Here is a tiny trained network, its code and every weight. The questions are about switching its units off for an input and a target symbol, where a switched-off unit gives its printed mean instead of its output.

import numpy as np


def w(rows, s, z=0):
    codes = np.array(rows[::2]) - 128.0
    scale = np.full(codes.shape[1], s)
    scale[-1] = z or s
    return codes * scale


def f(y):
    return np.maximum(y, 0)


def softmax(a):
    e = np.exp(a - a.max(-1, keepdims=True))
    return e / e.sum(-1, keepdims=True)


def log_softmax(a):
    a = a - a.max(-1, keepdims=True)
    return a - np.log(np.exp(a).sum(-1, keepdims=True))


def net(x, mask):
    ids = ['αγδεζηθλμξπστφψω'.index(c) for c in x.split()]
    T = len(ids)
    res = E[ids] + P[:T]
    u = 0
    for l in range(2):
        r = res
        for j in range(2):
            rows = slice(2 * j, 2 * j + 2)
            q, k, v = (r @ M[l][rows].T for M in (Q, K, V))
            z = softmax(np.where(np.tri(T) > 0, q @ k.T / 2**0.5, -1e9)) @ v
            o = O[l][rows]
            res = res + np.where(mask[u + j], z, o[:, -1]) @ o[:, :-1]
        u += 2
        y = f(res @ A[l][:, :-1].T + A[l][:, -1])
        res = res + np.where(mask[u : u + 16], y, B[l][:, -1]) @ B[l][:, :-1]
        u += 16
    return log_softmax(res[-1] @ U[:, :-1].T + U[:, -1])


Q, K, V, O, A, B = {}, {}, {}, {}, {}, {}
E = w([
[127,130,148],'α',
[124,129,89],'γ',
[122,129,92],'δ',
[151,126,59],'ε',
[147,124,74],'ζ',
[164,126,120],'η',
[159,124,97],'θ',
[118,128,38],'λ',
[107,132,144],'μ',
[108,133,89],'ξ',
[149,127,160],'π',
[86,132,105],'σ',
[131,126,2],'τ',
[118,128,72],'φ',
[152,124,15],'ψ',
[91,132,131],'ω',
],0.0086)
P = w([
[190,188,154],'0',
[121,174,249],'1',
[128,158,71],'2',
[196,86,97],'3',
[92,176,36],'4',
[161,47,75],'5',
[58,182,10],'6',
[139,16,99],'7',
],0.018)
Q[0] = w([
[153,189,139],'L0H0',
[82,219,211],'L0H0',
[43,245,105],'L0H1',
[81,72,104],'L0H1',
],0.011)
K[0] = w([
[226,109,101],'L0H0',
[244,172,169],'L0H0',
[190,217,150],'L0H1',
[31,103,122],'L0H1',
],0.011)
V[0] = w([
[234,101,254],'L0H0',
[70,78,201],'L0H0',
[212,53,148],'L0H1',
[64,100,44],'L0H1',
],0.009)
O[0] = w([
[46,113,122,2],'L0H0',
[99,196,106,27],'L0H0',
[67,3,60,147],'L0H1',
[168,112,141,98],'L0H1',
],0.012,0.0097)
A[0] = w([
[202,57,243,210],'L0N0',
[70,206,171,47],'L0N1',
[175,137,135,116],'L0N2',
[80,80,149,49],'L0N3',
[76,3,116,146],'L0N4',
[89,44,162,51],'L0N5',
[173,174,225,127],'L0N6',
[142,64,91,183],'L0N7',
[179,252,78,3],'L0N8',
[83,37,53,84],'L0N9',
[130,17,226,120],'L0N10',
[170,248,107,199],'L0N11',
[145,104,46,127],'L0N12',
[131,149,92,139],'L0N13',
[216,125,187,126],'L0N14',
[108,223,183,142],'L0N15',
],0.0073,0.0048)
B[0] = w([
[255,130,73,252],'L0N0',
[81,109,145,139],'L0N1',
[133,134,138,167],'L0N2',
[79,69,93,131],'L0N3',
[106,61,184,181],'L0N4',
[70,30,94,140],'L0N5',
[220,183,143,142],'L0N6',
[93,121,146,222],'L0N7',
[98,82,88,155],'L0N8',
[128,91,188,167],'L0N9',
[156,103,46,200],'L0N10',
[77,131,132,180],'L0N11',
[86,106,129,211],'L0N12',
[120,149,110,150],'L0N13',
[186,153,89,203],'L0N14',
[129,105,216,146],'L0N15',
],0.0084,0.011)
Q[1] = w([
[73,252,98],'L1H0',
[159,174,159],'L1H0',
[124,174,120],'L1H1',
[88,134,90],'L1H1',
],0.016)
K[1] = w([
[171,124,211],'L1H0',
[176,13,76],'L1H0',
[100,255,142],'L1H1',
[102,162,224],'L1H1',
],0.0079)
V[1] = w([
[74,210,255],'L1H0',
[239,64,64],'L1H0',
[66,59,125],'L1H1',
[72,114,166],'L1H1',
],0.01)
O[1] = w([
[243,148,166,114],'L1H0',
[32,144,114,125],'L1H0',
[144,1,180,96],'L1H1',
[176,96,118,9],'L1H1',
],0.0099,0.012)
A[1] = w([
[86,99,56,89],'L1N0',
[74,130,146,197],'L1N1',
[200,60,254,174],'L1N2',
[213,141,164,130],'L1N3',
[204,235,124,29],'L1N4',
[128,85,49,139],'L1N5',
[124,193,86,57],'L1N6',
[143,72,116,25],'L1N7',
[95,200,49,201],'L1N8',
[152,81,115,57],'L1N9',
[178,102,153,209],'L1N10',
[95,228,97,1],'L1N11',
[187,55,183,6],'L1N12',
[182,56,79,61],'L1N13',
[247,235,126,204],'L1N14',
[90,221,138,105],'L1N15',
],0.0088,0.009)
B[1] = w([
[142,108,156,179],'L1N0',
[158,62,153,152],'L1N1',
[123,144,74,221],'L1N2',
[128,92,88,197],'L1N3',
[46,8,154,171],'L1N4',
[137,113,166,216],'L1N5',
[125,122,91,154],'L1N6',
[94,166,182,153],'L1N7',
[86,161,186,216],'L1N8',
[105,158,143,160],'L1N9',
[158,110,86,208],'L1N10',
[184,103,49,151],'L1N11',
[66,183,131,178],'L1N12',
[99,166,132,219],'L1N13',
[136,161,200,253],'L1N14',
[151,123,73,150],'L1N15',
],0.011,0.019)
U = w([
[212,182,54,119],'α',
[76,96,165,170],'γ',
[146,175,154,254],'δ',
[145,3,98,83],'ε',
[81,234,197,128],'ζ',
[45,109,142,37],'η',
[181,106,109,197],'θ',
[185,76,116,204],'λ',
[90,65,132,167],'μ',
[183,59,179,82],'ξ',
[109,127,229,87],'π',
[140,90,2,93],'σ',
[64,147,76,52],'τ',
[138,36,90,120],'φ',
[149,154,157,203],'ψ',
[85,245,101,115],'ω',
],0.0086,0.0036)

Each question gives the input, a string of symbols that net reads in full, and the target symbol t.
The units are the heads (2 rows each of Q, K, V and O) and the neurons (one row each of A and B). Each row of codes is followed by its name. A weight is (code - 128) times the scale printed after its matrix; where a second scale follows, it is the last column's (O, A, B and U).
mask holds one flag per unit, layer by layer, with each layer's heads first. A switched-off unit (its flag False) gives its mean, the last column of its rows in O or B, instead of its output. The means were averaged over made-up inputs and are rounded, as every weight is.
A unit's drop is (log p(t) with every unit on - log p(t) with that unit switched off) / (log p(t) with every unit on - log p(t) with every unit switched off).
The circuit of an input: a set's keep is (log p(t) with only the set's units on - log p(t) with every unit switched off) / (log p(t) with every unit on - log p(t) with every unit switched off). Starting from the 12 units with the biggest drops (on a tie, the unit counted first), units are removed one at a time, each time the one whose removal leaves the highest keep (on an exact tie, the one counted first), for as long as the keep stays at least 0.8.
units of the circuit, in order: the units of the circuit, biggest drop first
unit that matters most: the unit with the biggest drop
top k neurons: the k neurons with the biggest drops, biggest first
k most important neurons of layer l: the k neurons of layer l with the biggest drops, biggest first
heads that matter: for each layer, one digit per head in row order, 1 if its drop is at least 0.15 and else 0, layers parted by /
input ζ λ γ γ α ζ, target σ: top 3 neurons => (L0N0 L1N14 L0N10)
input σ σ ζ ε ψ θ π ζ, target τ: heads that matter => 11 / 01
input α ζ λ τ θ γ τ σ, target ω: top 2 neurons => (L0N0 L1N8)
input θ γ θ τ λ μ, target ζ: units of the circuit, in order => (L0H0 L0N0 L1H1 L1N14)
input φ γ ε λ λ σ α τ, target σ: top 3 neurons => (L0N0 L1N14 L0N4)
input μ α α α, target σ: unit that matters most => L0N0
input γ π λ τ λ η, target ζ: heads that matter => 11 / 11
input σ σ λ λ φ τ ω, target ξ: heads that matter => 11 / 10
input π α μ σ φ μ φ, target σ: heads that matter => 11 / 11
input σ ξ θ, target ξ: 2 most important neurons of layer 0 => (L0N0 L0N15)
input φ α π, target ζ: units of the circuit, in order => (L0H0 L1N3 L1N10)
input λ γ ω γ ε η σ μ, target π: top 3 neurons => (L1N14 L1N4 L0N0)
input γ γ α τ λ δ τ θ, target ω: units of the circuit, in order => (L0N0 L1H0 L0H0 L1H1)
input ζ ε λ γ σ η, target π: heads that matter => 11 / 01
input φ τ ω ζ τ τ, target ω: units of the circuit, in order => (L0H0 L0N0 L1H0 L1H1)
input δ α φ σ ω α, target ξ: heads that matter => 11 / 11
input φ ω ω ψ π, target ζ: heads that matter => 11 / 10
input τ λ γ, target τ: most important neuron of layer 0 => (L0N4)
input σ ψ ζ λ σ σ ζ, target ξ: heads that matter => 11 / 10
input ε ψ ε ξ α ξ τ ζ, target ω: 4 most important neurons of layer 0 => (L0N0 L0N14 L0N10 L0N11)
input λ ζ σ θ γ ω α ζ, target σ: unit that matters most => L0H0
input θ ξ α θ, target σ: 3 most important neurons of layer 1 => (L1N14 L1N2 L1N8)
input σ θ μ λ ξ ξ α, target ξ: top 2 neurons => (L1N14 L1N4)
